Below are the code and all the weights of a small trained network. Each question names an input and a class and asks about switching units off, where a switched-off unit gives its printed mean instead of its output.

import numpy as np


def w(rows, s, z=0):
    codes = np.array(rows[::2]) - 128.0
    scale = np.full(codes.shape[1], s)
    scale[-1] = z or s
    return codes * scale


def norm(h):
    return h / np.sqrt((h * h).mean(-1, keepdims=True) + 1e-5)


def f(y):
    return np.maximum(y, 0)


def log_softmax(a):
    a = a - a.max(-1, keepdims=True)
    return a - np.log(np.exp(a).sum(-1, keepdims=True))


def net(x, mask):
    res = np.array(x, float).reshape(1, 3) / 4 @ E
    u = 0
    for l in range(2):
        y = f(norm(res) @ A[l][:, :-1].T + A[l][:, -1])
        res = res + np.where(mask[u : u + 3], y, B[l][:, -1]) @ B[l][:, :-1]
        u += 3
    return log_softmax(norm(res)[-1] @ U[:, :-1].T + U[:, -1])


A, B = {}, {}
E = w([
[184,62,180,199,16,72,175,207,246],'x0',
[247,98,159,246,180,122,88,3,111],'x1',
[129,141,144,113,120,119,132,112,134],'x2',
],0.003)
A[0] = w([
[51,159,63,59,191,102,136,127,52,3],'0.n0',
[155,225,114,156,226,148,40,81,109,20],'0.n1',
[59,127,160,147,155,138,139,253,176,139],'0.n2',
],0.0027,0.002)
B[0] = w([
[223,50,137,86,112,79,1,87,156,246],'0.n0',
[42,202,181,131,222,249,222,97,77,246],'0.n1',
[89,226,188,24,138,92,168,87,110,253],'0.n2',
],0.0047,0.0021)
A[1] = w([
[136,148,48,81,164,123,47,90,101,29],'1.n0',
[103,115,62,24,121,58,4,78,134,13],'1.n1',
[150,160,116,65,122,135,68,157,79,6],'1.n2',
],0.0043,0.0019)
B[1] = w([
[151,160,161,119,6,33,212,231,239,234],'1.n0',
[41,39,26,237,107,200,2,145,95,252],'1.n1',
[138,33,114,179,59,199,29,162,114,196],'1.n2',
],0.0047,0.0028)
U = w([
[59,93,71,99,78,183,20,163,83,4],'0',
[136,191,139,118,241,192,143,43,18,243],'1',
[94,192,144,33,78,53,232,198,175,159],'2',
[254,71,154,206,115,60,132,93,155,59],'3',
],0.0095,0.00031)

Each question gives the input, the list of numbers given to net, and the class t.
The units are the neurons (one row each of A and B). Each row of codes is followed by its name. A weight is (code - 128) times the scale printed after its matrix; where a second scale follows, it is the last column's (A, B and U).
mask holds one flag per neuron, layer by layer. A switched-off neuron (its flag False) gives its mean, the last column of its row in B, instead of its output. The means were averaged over made-up inputs and are rounded, as every weight is.
A unit's drop is (log p(t) with every unit on - log p(t) with that unit switched off) / (log p(t) with every unit on - log p(t) with every unit switched off).
The circuit of an input: a set's keep is (log p(t) with only the set's units on - log p(t) with every unit switched off) / (log p(t) with every unit on - log p(t) with every unit switched off). Starting from all 6 units, units are removed one at a time, each time the one whose removal leaves the highest keep (on an exact tie, the one counted first), for as long as the keep stays at least 0.8.
units of the circuit, in order: the units of the circuit, biggest drop first
unit that matters most: the unit with the biggest drop
top k neurons: the k neurons with the biggest drops, biggest first
drop when u is switched off: that unit's drop, to one decimal
input [0,6,-2], class 1: top 2 neurons	[1.n0, 0.n1]
input [-1,8,0], class 1: units of the circuit, in order	[0.n1, 1.n0]
input [-6,0,0], class 0: top 2 neurons	[0.n0, 1.n0]
input [7,0,-4], class 2: units of the circuit, in order	[1.n1, 0.n0]
input [-5,0,4], class 0: units of the circuit, in order	[1.n0, 1.n1]
input [1,1,-6], class 3: top 3 neurons	[0.n1, 1.n1, 1.n0]
input [3,0,0], class 2: unit that matters most	1.n1
input [0,1,-8], class 1: top 3 neurons	[0.n0, 1.n0, 1.n1]
input [-6,-1,6], class 0: top 2 neurons	[0.n0, 1.n0]
input [0,2,4], class 1: drop when 1.n0 is switched off	0.1
input [0,1,5], class 1: drop when 1.n0 is switched off	0.6
input [3,-1,-8], class 2: drop when 1.n1 is switched off	0.1
